Where the symbols take the elements:
+: bika->rala, lote->nona, ride->besu, gube->laki, guba->vaga, dami->zofi, pile->rone, loma->masu, nudo->dami, laki->bero, bore->mutu, kozu->roto, giga->vegi, zofi->zona, rane->faki, sepo->zifi, tege->giga, suzu->gonu, feti->redo, bose->rife, tise->feti, tosi->vube, luku->kida, gonu->tise, gasu->pile, zifi->fina, gema->vosi, rure->sepo, rosu->keka, gife->sigu, tido->neva, piru->bevo, kida->duli, goka->bose, redo->suzu, paro->tute, pavu->gumo, duli->sora, zeno->bore, keka->rane, sigu->kipa, noro->rure, mone->pedi, besu->lote, mafu->lafo, vuzi->bika, kato->ride, faki->pime, vosi->bobo, detu->goka, roto->tege, bobo->pavu, vube->mafu, dufi->fuma, vemo->luku, vuke->zefi, vegi->kozu, mutu->mora, giku->zeno, pime->rosu, lafo->supi, file->piru, supi->tosi, mora->giku, rife->bubo, tute->gasu, bevo->loma, masu->file, podu->tido, kipa->guba, neva->dufi, sora->vemo, gumo->gema, zona->fogo, nona->kato, bofe->mone, rone->paro, nizo->fale, fale->gube, bero->nizo, goki->tuzo, rala->vuke, zefi->vuzi, pedi->goki, fogo->nudo, bubo->detu, vaga->gife, tuzo->bofe, fina->noro, fuma->podu
*: bika->luku, dami->dufi, loma->lote, nudo->neva, kozu->guba, giga->sigu, zofi->fuma, rane->loma, sepo->pavu, tege->gife, bose->goki, tosi->roto, luku->gube, zifi->gumo, gema->tute, rure->bobo, rosu->piru, tido->zeno, piru->ride, kida->laki, goka->pedi, pavu->rone, duli->bero, keka->bevo, noro->vosi, mone->feti, mafu->giga, vuzi->vemo, faki->masu, vosi->gasu, detu->mone, roto->vaga, bobo->pile, vube->tege, dufi->mutu, vemo->fale, vuke->duli, vegi->kipa, pime->file, lafo->vegi, file->kato, supi->kozu, rife->tuzo, bevo->besu, masu->nona, podu->giku, neva->bore, sora->nizo, gumo->paro, zona->podu, bofe->tise, goki->suzu, rala->kida, zefi->sora, pedi->redo, fogo->tido, bubo->bofe, tuzo->gonu, fina->gema, fuma->mora
$: lote->gonu, ride->redo, guba->bore, dami->sepo, pile->besu, loma->tuzo, nudo->rure, bore->pile, kozu->neva, giga->podu, zofi->zifi, rane->rife, sepo->rane, tege->fuma, suzu->nizo, feti->laki, bose->zefi, tise->gube, tosi->dami, gonu->fale, gasu->ride, zifi->faki, gema->file, rure->keka, rosu->goka, gife->mora, tido->vosi, piru->pedi, goka->vuke, redo->bero, paro->nona, pavu->loma, zeno->gasu, keka->bose, sigu->giku, noro->rosu, mone->kida, besu->suzu, mafu->zona, kato->feti, faki->bubo, vosi->piru, detu->rala, roto->dufi, bobo->bevo, vube->zofi, dufi->pavu, vegi->tido, mutu->rone, giku->tute, pime->detu, lafo->fogo, file->mone, supi->nudo, mora->paro, rife->vuzi, tute->kato, bevo->goki, masu->bofe, podu->gema, kipa->zeno, neva->bobo, gumo->masu, zona->fina, nona->tise, bofe->luku, rone->lote, goki->sora, pedi->duli, fogo->noro, bubo->bika, vaga->mutu, tuzo->vemo, fina->pime, fuma->gumo
~: lote->loma, ride->piru, gube->luku, guba->kozu, pile->bobo, loma->rane, laki->kida, bore->neva, kozu->supi, giga->mafu, tege->vube, suzu->goki, feti->mone, tise->bofe, luku->bika, gonu->tuzo, gasu->vosi, gema->fina, gife->tege, tido->fogo, piru->rosu, kida->rala, redo->pedi, paro->gumo, pavu->sepo, duli->vuke, zeno->tido, sigu->giga, mone->detu, besu->bevo, kato->file, vosi->noro, roto->tosi, bobo->rure, dufi->dami, vemo->vuzi, vegi->lafo, mutu->dufi, giku->podu, file->pime, mora->fuma, tute->gema, bevo->keka, masu->faki, podu->zona, kipa->vegi, neva->nudo, sora->zefi, gumo->zifi, nona->masu, bofe->bubo, rone->pavu, nizo->sora, fale->vemo, bero->duli, goki->bose, pedi->goka, vaga->roto, tuzo->rife, fuma->zofi
@: bika->bubo, lote->rone, ride->gasu, gube->tise, dami->tosi, pile->bore, loma->pavu, nudo->supi, laki->feti, bore->guba, zofi->vube, rane->sepo, sepo->dami, suzu->besu, feti->kato, bose->keka, tise->nona, luku->bofe, gonu->lote, gasu->zeno, zifi->zofi, gema->podu, rure->nudo, rosu->noro, tido->vegi, piru->vosi, kida->mone, goka->rosu, redo->ride, paro->mora, pavu->dufi, duli->pedi, zeno->kipa, keka->rure, noro->fogo, mone->file, besu->pile, vuzi->rife, kato->tute, faki->zifi, vosi->tido, detu->pime, bobo->neva, dufi->roto, vemo->tuzo, vuke->goka, mutu->vaga, giku->sigu, pime->fina, file->gema, mora->gife, rife->rane, tute->giku, bevo->bobo, masu->gumo, podu->giga, neva->kozu, sora->goki, gumo->fuma, zona->mafu, nona->paro, bofe->masu, rone->mutu, nizo->suzu, fale->gonu, bero->redo, goki->bevo, rala->detu, zefi->bose, pedi->piru, fogo->lafo, bubo->faki, tuzo->loma, fina->zona, fuma->tege

In the rows, 51 stands for zero.

The rows follow the links: the fewer symbols apart two elements are, the more alike their rows tend to be.

Each row is also shifted at random along 4 hidden directions that mean nothing.

Some elements, each with a row of numbers:
goka ->  69   55   56   56   39   47   53   48   44   50   54   33   64   51   50   41   57   47   55   46   48   45   58   50   44   61   42   48   53   51   41   54   47   57   49   55   51   56
pile ->  32   52   61   54   58   54   57   47   53   58   52   64   48   44   48   33   49   56   55   54   59   71   60   54   54   62   48   48   54   41   61   47   61   45   44   52   47   39
gube ->  63   46   51   53   56   50   50   48   53   58   49   57   50   55   52   46   51   50   52   51   41   54   45   50   57   45   65   58   54   54   54   60   51   56   56   39   41   45
fuma ->  59   54   52   36   47   44   55   50   53   33   52   49   46   45   46   53   56   52   54   43   63   52   52   53   46   63   51   47   47   55   50   42   43   46   43   47   56   56
sora ->  71   48   50   59   50   51   47   53   46   62   51   57   56   56   53   54   49   50   49   56   35   43   49   43   47   39   66   54   50   46   48   46   53   56   59   39   43   48
duli ->  42   44   57   57   48   51   58   48   46   48   44   48   53   56   50   48   53   54   52   52   45   49   51   50   55   50   44   52   53   47   47   54   57   49   52   64   41   48
kipa ->  63   67   44   58   60   49   36   44   52   69   58   44   43   46   57   34   50   43   54   53   45   60   54   49   51   55   51   45   64   57   58   77   44   66   49   37   52   62
rure ->  53   55   46   56   50   53   42   53   49   68   58   48   58   59   50   41   46   41   53   56   52   55   57   45   44   52   56   54   49   50   48   49   52   56   50   45   60   48
kida ->  75   45   51   51   53   49   46   48   50   64   52   55   54   60   54   55   46   46   48   55   34   48   39   49   52   36   67   56   55   57   47   60   55   58   63   43   45   49
ride ->  68   57   58   60   57   49   53   45   50   61   55   59   53   43   51   42   50   50   52   56   45   59   59   51   54   53   57   51   58   46   57   57   59   50   48   46   49   47
fina ->  51   52   46   51   43   48   48   50   51   48   52   34   56   54   49   53   55   43   51   47   55   46   47   51   50   54   38   47   52   59   45   58   46   53   52   61   59   58
tosi ->  38   51   48   45   48   52   50   56   55   48   53   50   48   54   48   55   49   51   51   54   59   50   49   48   44   51   49   52   46   54   46   37   50   50   45   53   56   56
vegi ->  42   55   47   50   53   52   49   54   52   54   52   50   44   48   50   52   45   49   48   58   51   51   52   46   47   49   46   44   60   52   51   51   52   49   47   56   57   61
fogo ->  67   50   49   48   51   56   50   56   55   73   64   68   55   61   52   45   37   42   49   64   54   64   53   40   41   47   71   51   53   46   49   39   68   49   50   51   65   42
tuzo ->  69   53   48   57   50   49   44   51   49   54   49   47   58   53   51   46   56   51   56   47   45   43   52   47   50   52   57   58   41   49   50   54   42   59   56   33   43   48
file ->  44   39   52   42   50   51   59   53   51   47   48   58   52   53   52   68   47   51   44   53   50   49   41   55   61   38   53   50   54   50   53   53   59   38   60   65   57   43
rosu ->  47   47   40   56   45   58   45   57   47   65   51   56   58   61   55   64   43   43   44   60   45   43   44   47   51   32   57   50   51   52   47   53   55   47   61   57   59   50
loma ->  84   51   53   48   52   46   47   54   54   54   59   61   58   51   52   49   49   52   54   52   51   53   60   46   39   54   74   61   40   45   51   35   52   53   55   26   52   40
lote ->  58   53   50   53   55   49   45   47   49   48   46   53   48   44   50   64   52   57   50   47   43   41   51   53   53   44   57   53   44   47   59   50   45   50   54   35   45   50
luku ->  47   40   49   52   51   51   51   50   53   53   45   51   54   59   52   44   53   49   51   45   49   53   44   54   58   50   50   57   47   55   46   59   50   55   55   51   41   45
vube ->  60   49   57   38   42   44   58   55   56   39   56   53   51   50   45   48   51   52   53   53   65   56   55   47   42   63   53   49   48   51   44   29   52   43   38   59   55   54
gife ->  37   55   43   44   56   50   50   48   52   37   46   50   37   43   49   65   50   56   48   46   53   44   44   52   56   44   51   46   51   54   57   54   43   48   47   48   48   58
gonu ->  70   56   52   54   56   48   44   48   50   54   52   55   51   50   52   43   54   54   56   50   42   53   54   49   54   50   64   55   50   50   57   57   46   59   54   32   40   47
nizo ->  70   52   51   60   59   52   43   50   49   65   51   62   51   53   55   48   46   53   51   57   34   48   49   44   51   44   67   57   51   47   56   55   52   55   56   35   41   44
giku ->  45   51   64   40   55   46   63   44   51   33   51   55   43   36   47   40   52   57   52   48   62   64   57   56   54   66   41   44   59   48   57   46   57   42   40   63   49   50
tise ->  25   34   61   41   53   50   67   48   52   28   41   67   43   45   46   60   52   63   48   46   56   53   45   57   61   48   50   51   48   45   56   36   59   34   50   61   42   39

Start here and follow the symbols in turn, left to right. Where do you end up?
Answer with the element's name.
 43   33   64   39   47   45   68   53   52   33   43   65   54   51   47   51   53   56   52   44   61   60   50   53   54   58   56   54   44   44   48   29   63   38   48   63   46   36
* $ @ $ => gube
 33   62   40   54   58   53   40   46   51   47   47   34   36   44   53   56   59   52   51   46   50   42   47   58   57   50   39   47   51   56   56   71   32   62   49   41   46   65
$ + @ => gife
 41   59   52   56   59   51   46   46   50   57   52   51   43   42   53   31   54   53   56   51   54   61   59   55   54   63   45   47   56   48   58   61   49   57   44   46   48   52
@ $ + + $ => paro
 52   54   55   57   49   53   52   44   45   56   52   45   57   47   52   44   52   50   51   49   48   52   58   51   53   54   41   47   59   45   50   56   58   51   50   58   56   50
$ $ + ~ => zefi
 56   50   56   54   40   47   59   54   44   38   48   43   61   45   47   60   56   55   50   50   49   38   58   46   41   53   41   49   45   43   41   29   50   45   47   57   50   50
+ * + + => mone
 49   55   46   56   59   55   41   50   53   78   61   59   50   54   55   35   38   40   51   63   52   69   54   48   51   52   59   45   63   51   56   65   61   54   53   51   61   49
~ $ + @ @ => supi
 53   52   54   61   49   52   54   51   44   46   47   43   58   45   51   50   57   56   53   48   42   43   60   47   48   54   43   50   47   43   46   44   48   53   49   51   43   49
+ $ ~ @ * * => gonu
 32   46   51   55   53   53   54   49   45   43   43   50   46   44   50   68   51   60   43   52   42   40   46   52   60   37   41   49   53   46   56   55   54   44   56   61   45   52
$ ~ * ~ + => sora
 43   63   43   59   53   53   42   49   47   56   52   40   47   46   52   50   52   49   53   55   53   48   58   50   47   53   41   45   51   48   54   58   42   58   46   45   55   60
~ @ + * + => tege
 90   49   61   41   52   43   55   47   53   44   59   66   53   44   50   51   51   57   50   48   49   57   56   48   49   53   73   54   50   48   55   39   57   46   50   37   49   43
+ $ + => redo
 21   46   40   52   42   53   48   51   47   46   39   29   52   58   50   58   59   46   50   37   50   38   39   55   60   48   32   52   42   59   42   66   37   56   59   58   48   56
+ @ * ~ => pime
 50   41   52   43   52   50   51   49   54   52   50   61   53   56   48   50   48   49   51   46   57   52   45   57   56   49   59   58   46   53   54   50   53   48   56   50   53   40
* $ ~ + => mone
 64   56   56   58   46   50   55   51   45   46   52   47   60   39   50   52   55   56   54   49   49   44   67   49   43   56   46   50   47   38   48   33   50   46   48   47   52   49
$ $ + + => luku
 80   59   59   50   45   45   56   49   48   48   60   53   57   40   49   54   48   52   50   55   53   51   65   44   42   52   51   42   58   45   50   39   55   43   47   54   60   54
~ * $ ~ * + => bevo
 65   50   56   40   51   47   57   50   56   54   58   60   48   49   49   43   44   46   50   54   60   67   54   50   50   57   58   48   57   55   54   45   59   45   46   58   61   51
@ $ ~ @ => mafu
 33   46   46   56   44   57   50   55   47   51   48   45   55   56   54   63   48   49   48   53   48   40   49   50   48   43   42   50   41   48   46   40   50   46   55   58   55   48
+ @ + + + => noro
 27   48   38   49   51   52   41   48   54   46   43   37   47   54   50   60   54   48   50   39   55   41   37   61   64   48   39   52   47   61   55   73   34   56   59   50   54   56
+ $ ~ => pime
